Here is a tiny trained network, its code and every weight. The questions are about switching its units off for an input and a target symbol, where a switched-off unit gives its printed mean instead of its output.

import numpy as np


def w(rows, s, z=0):
    codes = np.array(rows[::2]) - 128.0
    scale = np.full(codes.shape[1], s)
    scale[-1] = z or s
    return codes * scale


def norm(h):
    return h / np.sqrt((h * h).mean(-1, keepdims=True) + 1e-5)


def f(y):
    return np.maximum(y, 0)


def softmax(a):
    e = np.exp(a - a.max(-1, keepdims=True))
    return e / e.sum(-1, keepdims=True)


def log_softmax(a):
    a = a - a.max(-1, keepdims=True)
    return a - np.log(np.exp(a).sum(-1, keepdims=True))


def net(x, mask):
    ids = ['Ξαγδμφψ'.index(c) for c in x.split()]
    T = len(ids)
    res = E[ids] + P[:T]
    u = 0
    for l in range(3):
        q, k, v = (norm(res) @ M[l].T for M in (Q, K, V))
        z = softmax(np.where(np.tri(T) > 0, q @ k.T / 4**0.5, -1e9)) @ v
        res = res + np.where(mask[u], z, O[l][:, -1]) @ O[l][:, :-1]
        u += 1
        y = f(norm(res) @ A[l][:, :-1].T + A[l][:, -1])
        res = res + np.where(mask[u : u + 4], y, B[l][:, -1]) @ B[l][:, :-1]
        u += 4
    return log_softmax(norm(res)[-1] @ U[:, :-1].T + U[:, -1])


Q, K, V, O, A, B = {}, {}, {}, {}, {}, {}
E = w([
[136,80,93,113,142,108,110,219],'Ξ',
[168,160,74,238,104,242,187,157],'α',
[95,96,63,222,51,85,125,172],'γ',
[159,155,52,62,84,178,4,98],'δ',
[153,117,157,205,115,45,204,112],'μ',
[43,119,145,61,84,24,115,139],'φ',
[45,166,106,112,163,148,143,180],'ψ',
],0.014)
P = w([
[125,123,88,125,115,124,121,97],'0',
[115,166,167,159,181,63,81,184],'1',
[134,117,124,136,123,127,122,108],'2',
[147,20,50,97,88,200,215,83],'3',
[133,127,127,134,133,131,123,98],'4',
[132,201,181,106,65,148,146,203],'5',
[130,131,135,137,135,135,115,91],'6',
[2,46,70,141,106,139,112,206],'7',
[133,129,143,139,133,139,116,90],'8',
],0.016)
Q[0] = w([
[146,174,125,160,132,150,156,2],'L0H0',
[81,49,116,109,145,111,162,54],'L0H0',
[95,62,87,122,131,152,104,104],'L0H0',
[40,215,119,127,37,98,133,159],'L0H0',
],0.01)
K[0] = w([
[142,167,107,169,163,117,108,70],'L0H0',
[111,216,174,146,153,3,106,138],'L0H0',
[155,219,118,144,104,135,29,180],'L0H0',
[74,136,155,119,57,159,160,111],'L0H0',
],0.013)
V[0] = w([
[186,42,97,85,181,145,98,175],'L0H0',
[235,77,110,37,119,78,132,209],'L0H0',
[167,166,97,160,254,138,124,47],'L0H0',
[175,96,74,105,152,117,114,159],'L0H0',
],0.0051)
O[0] = w([
[15,75,245,118,252,64,111,113,95],'L0H0',
[138,135,244,123,81,168,132,102,122],'L0H0',
[162,175,163,131,72,157,112,151,4],'L0H0',
[146,2,184,142,137,171,81,72,152],'L0H0',
],0.0067,0.0036)
A[0] = w([
[254,189,124,169,109,116,156,129,2],'L0N0',
[170,196,201,71,54,137,161,237,17],'L0N1',
[70,150,111,176,160,137,164,176,115],'L0N2',
[53,174,115,74,166,73,193,75,43],'L0N3',
],0.0083,0.0014)
B[0] = w([
[175,220,100,92,183,48,131,37,194],'L0N0',
[142,206,128,186,112,116,83,124,189],'L0N1',
[115,87,143,124,131,166,83,169,253],'L0N2',
[254,128,136,69,115,122,141,204,200],'L0N3',
],0.0085,0.0042)
Q[1] = w([
[163,200,164,108,138,130,65,252],'L1H0',
[213,124,157,106,139,132,111,22],'L1H0',
[166,188,147,170,163,183,102,111],'L1H0',
[121,81,88,70,181,190,195,133],'L1H0',
],0.011)
K[1] = w([
[172,110,128,58,77,188,191,151],'L1H0',
[169,76,101,110,248,88,67,77],'L1H0',
[134,101,75,125,192,182,144,88],'L1H0',
[153,177,211,143,198,134,90,223],'L1H0',
],0.012)
V[1] = w([
[78,142,134,52,105,142,186,228],'L1H0',
[139,130,147,70,2,28,106,79],'L1H0',
[30,112,104,184,105,141,151,119],'L1H0',
[131,49,104,200,75,71,92,135],'L1H0',
],0.008)
O[1] = w([
[195,134,161,5,141,187,136,238,113],'L1H0',
[104,209,128,66,1,93,181,129,183],'L1H0',
[141,194,106,90,213,241,128,176,153],'L1H0',
[5,139,52,77,180,134,194,138,254],'L1H0',
],0.0087,0.0065)
A[1] = w([
[254,84,121,93,62,142,129,194,152],'L1N0',
[129,55,175,95,151,123,78,170,128],'L1N1',
[151,137,119,244,172,192,139,81,2],'L1N2',
[99,185,106,109,83,180,166,192,130],'L1N3',
],0.0076,0.0036)
B[1] = w([
[224,147,121,117,114,166,137,189,203],'L1N0',
[181,57,123,205,220,105,87,73,175],'L1N1',
[167,2,40,136,120,101,60,149,158],'L1N2',
[157,75,94,105,205,79,167,71,255],'L1N3',
],0.0082,0.0056)
Q[2] = w([
[122,52,119,119,108,138,176,35],'L2H0',
[92,67,83,100,184,138,190,166],'L2H0',
[84,16,161,101,11,212,98,200],'L2H0',
[189,85,200,88,107,146,192,69],'L2H0',
],0.011)
K[2] = w([
[60,193,125,138,200,21,40,119],'L2H0',
[107,175,147,179,158,136,169,182],'L2H0',
[147,211,201,98,99,168,72,198],'L2H0',
[139,101,174,68,155,12,75,145],'L2H0',
],0.011)
V[2] = w([
[109,73,66,198,50,203,188,188],'L2H0',
[100,171,97,82,147,97,47,213],'L2H0',
[197,182,166,166,189,131,218,59],'L2H0',
[115,111,175,172,170,2,203,239],'L2H0',
],0.0072)
O[2] = w([
[126,48,74,126,145,99,141,89,252],'L2H0',
[170,123,165,137,117,145,171,117,220],'L2H0',
[116,194,87,138,110,34,2,122,23],'L2H0',
[151,205,151,95,207,40,104,83,128],'L2H0',
],0.014,0.0036)
A[2] = w([
[101,74,154,150,213,153,48,29,181],'L2N0',
[186,129,126,130,113,150,159,1,58],'L2N1',
[177,26,180,131,135,193,156,195,4],'L2N2',
[34,110,88,108,66,148,162,64,106],'L2N3',
],0.0092,0.0017)
B[2] = w([
[152,74,203,93,77,48,157,94,185],'L2N0',
[69,183,132,201,52,82,26,196,173],'L2N1',
[90,215,174,134,153,133,61,79,207],'L2N2',
[120,141,195,137,210,245,193,216,254],'L2N3',
],0.011,0.0076)
U = w([
[97,95,237,95,141,71,128,41,95],'Ξ',
[182,1,69,148,56,77,89,134,151],'α',
[109,95,51,89,186,115,198,115,75],'γ',
[88,109,202,141,15,173,127,141,162],'δ',
[76,223,97,149,89,63,99,85,253],'μ',
[213,156,124,68,34,84,196,181,67],'φ',
[251,125,141,150,160,125,96,180,58],'ψ',
],0.0077,0.0017)

Each question gives the input, a string of symbols that net reads in full, and the target symbol t.
The units are the heads (4 rows each of Q, K, V and O) and the neurons (one row each of A and B). Each row of codes is followed by its name. A weight is (code - 128) times the scale printed after its matrix; where a second scale follows, it is the last column's (O, A, B and U).
mask holds one flag per unit, layer by layer, with each layer's heads first. A switched-off unit (its flag False) gives its mean, the last column of its rows in O or B, instead of its output. The means were averaged over made-up inputs and are rounded, as every weight is.
A unit's drop is (log p(t) with every unit on - log p(t) with that unit switched off) / (log p(t) with every unit on - log p(t) with every unit switched off).
The circuit of an input: a set's keep is (log p(t) with only the set's units on - log p(t) with every unit switched off) / (log p(t) with every unit on - log p(t) with every unit switched off). Starting from the 12 units with the biggest drops (on a tie, the unit counted first), units are removed one at a time, each time the one whose removal leaves the highest keep (on an exact tie, the one counted first), for as long as the keep stays at least 0.8.
circuit, biggest first: the units of the circuit, biggest drop first
unit that matters most: the unit with the biggest drop
k most important neurons: the k neurons with the biggest drops, biggest first
k most important neurons of layer l: the k neurons of layer l with the biggest drops, biggest first
drop when u is switched off: that unit's drop, to one decimal
input γ δ γ γ φ φ φ Ξ, target φ: circuit, biggest first	L1H0
input γ φ μ δ Ξ δ δ Ξ, target δ: circuit, biggest first	L2H0, L2N2
input γ δ δ α μ, target μ: 2 most important neurons	L2N1, L0N0
input γ α γ Ξ γ α, target Ξ: circuit, biggest first	L0H0, L2N0, L2H0
input δ δ δ γ γ δ μ γ, target δ: circuit, biggest first	L2H0, L2N2
input φ μ γ γ, target μ: 2 most important neurons	L0N0, L2N1
input γ Ξ γ γ, target Ξ: circuit, biggest first	L0H0, L2H0
input γ γ γ μ μ γ, target μ: circuit, biggest first	L0N1, L2H0
input γ φ μ γ, target φ: circuit, biggest first	L1H0, L2H0
input γ γ γ γ γ φ, target γ: circuit, biggest first	L0N1, L2H0, L1H0
input δ γ φ Ξ μ δ, target Ξ: circuit, biggest first	L0H0, L2N0
input γ φ α δ μ φ, target δ: circuit, biggest first	L0N1, L2H0, L1H0
input δ γ ψ γ δ ψ, target γ: 2 most important neurons	L0N1, L1N3
input φ α Ξ γ φ μ φ ψ, target μ: unit that matters most	L2H0
input φ ψ ψ Ξ γ φ, target Ξ: 2 most important neurons	L0N1, L2N3
input Ξ γ ψ ψ δ δ, target ψ: drop when L1H0 is switched off	1.3
input γ α γ μ, target α: drop when L1H0 is switched off	1.2
input α γ γ μ δ φ δ, target δ: drop when L1H0 is switched off	0.1
input δ δ γ ψ γ Ξ, target ψ: 2 most important neurons	L1N0, L2N2
input φ γ φ, target φ: unit that matters most	L0N3
input δ δ ψ φ γ δ γ μ, target δ: 2 most important neurons of layer 0	L0N1, L0N2
input φ φ γ μ γ α γ μ, target α: 2 most important neurons of layer 0	L0N1, L0N2
